Below is a small trained network, with its code and all its weights. Each question gives an input and a class and asks what happens when units are switched off, that is, made to give their printed mean instead of their output.

import numpy as np


def w(rows, s, z=0):
    codes = np.array(rows[::2]) - 128.0
    scale = np.full(codes.shape[1], s)
    scale[-1] = z or s
    return codes * scale


def f(y):
    return y / 2 * (1 + np.tanh(0.7978845608 * (y + 0.044715 * y**3)))


def log_softmax(a):
    a = a - a.max(-1, keepdims=True)
    return a - np.log(np.exp(a).sum(-1, keepdims=True))


def net(x, mask):
    res = np.array(x, float).reshape(1, 8) / 4 @ E
    y = f(res @ A[0][:, :-1].T + A[0][:, -1])
    res = res + np.where(mask, y, B[0][:, -1]) @ B[0][:, :-1]
    return log_softmax(res[-1] @ U[:, :-1].T + U[:, -1])


A, B = {}, {}
E = w([
[145,101,127,166,61,102,144,146,48],'x0',
[90,133,234,122,81,86,165,106,108],'x1',
[57,195,192,134,139,155,105,67,147],'x2',
[155,141,115,86,44,38,115,2,194],'x3',
[104,132,95,150,215,112,170,84,174],'x4',
[129,36,171,169,147,250,73,42,145],'x5',
[182,149,152,99,152,127,230,135,137],'x6',
[205,159,153,41,157,220,150,145,167],'x7',
],0.0094)
A[0] = w([
[76,176,136,101,88,86,55,114,106,255],'N1',
[204,52,110,39,82,244,110,118,151,233],'N2',
[103,81,126,91,186,195,26,97,134,131],'N3',
[141,72,105,123,116,140,86,162,90,113],'N4',
[106,80,104,159,68,171,128,199,91,70],'N5',
[132,91,142,89,49,13,63,90,174,158],'N6',
[154,195,97,28,160,142,140,235,195,209],'N7',
[151,55,138,133,99,129,46,250,54,186],'N8',
[91,147,153,115,57,96,142,170,71,118],'N9',
[102,57,143,174,100,124,101,158,135,88],'N10',
[107,85,121,165,194,245,38,70,187,197],'N11',
[148,165,75,65,151,149,139,176,149,134],'N12',
],0.011,0.004)
B[0] = w([
[127,31,139,85,101,193,124,68,139,201],'N1',
[116,57,245,110,113,137,52,148,137,224],'N2',
[57,135,86,151,115,111,107,140,143,207],'N3',
[127,171,147,191,187,106,121,150,137,173],'N4',
[88,170,114,146,171,53,139,171,137,183],'N5',
[172,102,65,122,100,191,159,26,28,230],'N6',
[147,161,147,35,124,56,192,199,115,236],'N7',
[91,159,120,111,195,64,121,166,113,234],'N8',
[90,161,125,145,242,180,72,127,157,187],'N9',
[128,124,92,129,172,92,129,136,114,166],'N10',
[21,117,73,105,94,144,113,131,172,255],'N11',
[171,137,148,129,126,74,141,199,145,187],'N12',
],0.011,0.017)
U = w([
[170,155,124,184,106,135,134,139,164,45],'0',
[172,117,72,119,104,132,203,76,89,51],'1',
[166,125,187,136,156,95,74,146,101,33],'2',
[138,160,169,160,72,105,109,174,145,63],'3',
[55,111,130,140,131,156,106,116,125,226],'4',
[153,108,247,89,134,157,157,149,117,253],'5',
[96,148,94,111,153,70,163,201,122,159],'6',
[184,172,123,158,90,140,133,165,161,35],'7',
],0.014,0.0061)

Each question gives the input, the list of numbers given to net, and the class t.
The units are the neurons (one row each of A and B). Each row of codes is followed by its name. A weight is (code - 128) times the scale printed after its matrix; where a second scale follows, it is the last column's (A, B and U).
mask holds one flag per neuron, in row order. A switched-off neuron (its flag False) gives its mean, the last column of its row in B, instead of its output. The means were averaged over made-up inputs and are rounded, as every weight is.
A unit's drop is (log p(t) with every unit on - log p(t) with that unit switched off) / (log p(t) with every unit on - log p(t) with every unit switched off).
The circuit of an input: a set's keep is (log p(t) with only the set's units on - log p(t) with every unit switched off) / (log p(t) with every unit on - log p(t) with every unit switched off). Starting from all 12 units, units are removed one at a time, each time the one whose removal leaves the highest keep (on an exact tie, the one counted first), for as long as the keep stays at least 0.8.
circuit, biggest first: the units of the circuit, biggest drop first
top k neurons: the k neurons with the biggest drops, biggest first
drop when u is switched off: that unit's drop, to one decimal
input [7,1,-3,4,-1,0,3,-8], class 1: circuit, biggest first -> (N6)
input [-4,-7,-8,2,5,4,3,-6], class 4: top 2 neurons -> (N7, N8)
input [-2,3,7,0,-5,-6,1,6], class 5: top 2 neurons -> (N11, N8)
input [3,-5,2,-7,-8,3,6,6], class 6: top 3 neurons -> (N8, N5, N1)
input [1,0,-1,-6,-3,7,-1,8], class 4: top 2 neurons -> (N2, N11)
input [-3,8,8,-5,2,-5,0,-2], class 5: top 2 neurons -> (N11, N3)
input [1,-1,1,-3,8,0,4,-6], class 4: top 4 neurons -> (N7, N6, N8, N12)
input [8,-1,2,1,-4,-1,-3,-7], class 4: top 3 neurons -> (N1, N7, N9)
input [-2,4,3,-7,-6,2,1,-6], class 6: top 2 neurons -> (N8, N5)
input [-5,6,4,-1,1,-3,-4,1], class 5: top 2 neurons -> (N11, N3)
input [-2,8,-1,-1,5,-1,-1,-5], class 4: top 3 neurons -> (N7, N9, N12)
input [6,2,-3,2,-7,6,-2,-3], class 2: drop when N8 is switched off -> 0.2
input [-8,7,-8,1,-1,-3,-7,2], class 1: drop when N6 is switched off -> 0.3
input [-8,-8,-3,4,-2,4,7,5], class 5: circuit, biggest first -> (N2)
input [0,0,5,7,4,4,2,-3], class 1: drop when N6 is switched off -> 0.4
